Here is a tiny trained network, its code and every weight. The questions are about switching its units off for an input and a class, where a switched-off unit gives its printed mean instead of its output.

import numpy as np


def w(rows, s, z=0):
    codes = np.array(rows[::2]) - 128.0
    scale = np.full(codes.shape[1], s)
    scale[-1] = z or s
    return codes * scale


def norm(h):
    return h / np.sqrt((h * h).mean(-1, keepdims=True) + 1e-5)


def f(y):
    return np.maximum(y, 0)


def log_softmax(a):
    a = a - a.max(-1, keepdims=True)
    return a - np.log(np.exp(a).sum(-1, keepdims=True))


def net(x, mask):
    res = np.array(x, float).reshape(1, 6) / 4 @ E
    u = 0
    for l in range(3):
        y = f(norm(res) @ A[l][:, :-1].T + A[l][:, -1])
        res = res + np.where(mask[u : u + 13], y, B[l][:, -1]) @ B[l][:, :-1]
        u += 13
    return log_softmax(norm(res)[-1] @ U[:, :-1].T + U[:, -1])


A, B = {}, {}
E = w([
[129,128,128,128],'x0',
[112,168,17,135],'x1',
[130,128,126,128],'x2',
[255,132,105,113],'x3',
[127,125,128,130],'x4',
[121,81,99,61],'x5',
],0.00068)
A[0] = w([
[61,174,74,131,65],'L0N0',
[249,131,85,131,67],'L0N1',
[43,234,82,68,21],'L0N2',
[53,171,87,128,126],'L0N3',
[44,202,55,122,73],'L0N4',
[118,104,117,74,151],'L0N5',
[40,198,64,119,62],'L0N6',
[115,99,113,38,2],'L0N7',
[135,99,236,93,17],'L0N8',
[47,27,249,150,56],'L0N9',
[126,160,132,104,48],'L0N10',
[134,50,145,170,191],'L0N11',
[96,55,243,121,90],'L0N12',
],0.0012,0.00039)
B[0] = w([
[163,76,171,143,196],'L0N0',
[70,182,160,76,217],'L0N1',
[129,32,159,168,201],'L0N2',
[152,70,176,140,210],'L0N3',
[158,42,171,164,224],'L0N4',
[117,110,141,104,178],'L0N5',
[158,56,164,157,218],'L0N6',
[141,162,179,193,164],'L0N7',
[127,121,2,175,195],'L0N8',
[103,208,78,75,253],'L0N9',
[137,122,127,134,128],'L0N10',
[136,183,161,98,178],'L0N11',
[122,198,69,81,233],'L0N12',
],0.0013,0.00078)
A[1] = w([
[225,150,154,92,98],'L1N0',
[216,87,90,105,187],'L1N1',
[163,237,172,139,73],'L1N2',
[214,135,84,129,68],'L1N3',
[175,131,113,50,101],'L1N4',
[126,213,157,245,1],'L1N5',
[159,114,39,169,64],'L1N6',
[6,120,166,114,169],'L1N7',
[32,151,61,152,126],'L1N8',
[50,73,250,130,215],'L1N9',
[80,102,122,105,116],'L1N10',
[65,144,80,142,126],'L1N11',
[139,143,43,158,73],'L1N12',
],0.0015,0.00054)
B[1] = w([
[112,54,188,191,192],'L1N0',
[23,137,171,123,209],'L1N1',
[210,133,148,205,174],'L1N2',
[54,179,168,104,178],'L1N3',
[58,97,197,96,183],'L1N4',
[131,61,109,24,175],'L1N5',
[29,195,144,105,165],'L1N6',
[220,160,57,125,238],'L1N7',
[247,78,199,127,193],'L1N8',
[129,202,35,107,252],'L1N9',
[186,147,108,128,171],'L1N10',
[232,96,179,130,171],'L1N11',
[42,170,193,106,161],'L1N12',
],0.0015,0.0012)
A[2] = w([
[92,164,123,66,57],'L2N0',
[55,119,48,55,254],'L2N1',
[154,188,77,131,218],'L2N2',
[149,43,127,126,182],'L2N3',
[126,95,174,226,178],'L2N4',
[139,208,169,166,118],'L2N5',
[130,104,120,249,68],'L2N6',
[140,198,101,176,198],'L2N7',
[159,217,155,163,120],'L2N8',
[111,185,175,114,181],'L2N9',
[117,185,108,206,214],'L2N10',
[153,29,132,116,185],'L2N11',
[174,89,144,84,25],'L2N12',
],0.0021,0.00074)
B[2] = w([
[205,163,112,57,167],'L2N0',
[232,126,125,164,248],'L2N1',
[81,116,157,94,191],'L2N2',
[77,138,126,178,181],'L2N3',
[224,137,159,80,180],'L2N4',
[112,160,68,187,186],'L2N5',
[142,55,199,5,168],'L2N6',
[52,123,151,122,193],'L2N7',
[93,156,83,188,191],'L2N8',
[134,106,45,133,188],'L2N9',
[36,124,160,90,197],'L2N10',
[53,135,123,181,190],'L2N11',
[49,139,142,109,145],'L2N12',
],0.002,0.0018)
U = w([
[9,245,60,178,216],'0',
[53,25,236,41,175],'1',
[253,165,35,10,164],'2',
[145,10,22,240,37],'3',
[245,188,229,243,2],'4',
],0.0074,0.0018)

Each question gives the input, the list of numbers given to net, and the class t.
The units are the neurons (one row each of A and B). Each row of codes is followed by its name. A weight is (code - 128) times the scale printed after its matrix; where a second scale follows, it is the last column's (A, B and U).
mask holds one flag per neuron, layer by layer. A switched-off neuron (its flag False) gives its mean, the last column of its row in B, instead of its output. The means were averaged over made-up inputs and are rounded, as every weight is.
A unit's drop is (log p(t) with every unit on - log p(t) with that unit switched off) / (log p(t) with every unit on - log p(t) with every unit switched off).
unit that matters most: the unit with the biggest drop
k most important neurons: the k neurons with the biggest drops, biggest first
k most important neurons of layer l: the k neurons of layer l with the biggest drops, biggest first
drop of u: that unit's drop, to one decimal
input [-3,-7,5,0,8,-8], class 0: most important neuron of layer 1	(L1N9)
input [4,4,-4,0,7,1], class 3: 2 most important neurons	(L1N2, L1N0)
input [5,-8,8,0,7,-6], class 0: 2 most important neurons of layer 2	(L2N1, L2N8)
input [-6,-5,-5,-8,-4,0], class 0: 3 most important neurons	(L1N5, L2N4, L2N6)
input [-6,-1,0,4,6,0], class 4: 2 most important neurons of layer 2	(L2N10, L2N6)
input [0,8,-2,-1,2,1], class 3: 2 most important neurons of layer 1	(L1N2, L1N0)
input [8,-7,2,0,0,4], class 2: 2 most important neurons of layer 1	(L1N9, L1N8)
input [-4,-1,-2,-1,0,2], class 2: 2 most important neurons	(L0N9, L0N12)
input [3,6,-1,-8,-6,0], class 1: 2 most important neurons of layer 1	(L1N5, L1N8)
input [-3,1,-1,-7,-7,-5], class 1: 2 most important neurons of layer 2	(L2N6, L2N4)
input [-4,7,-3,-8,7,-5], class 1: drop of L2N3	0.0
input [2,1,5,-6,5,5], class 3: drop of L0N6	0.1
input [-4,2,-3,-7,-5,-5], class 1: drop of L2N6	0.3
input [-8,8,-2,-8,-5,-4], class 1: drop of L2N6	0.2
input [6,2,-4,2,7,0], class 0: unit that matters most	L1N5
input [-8,-1,3,7,8,6], class 1: 2 most important neurons of layer 1	(L1N0, L1N9)
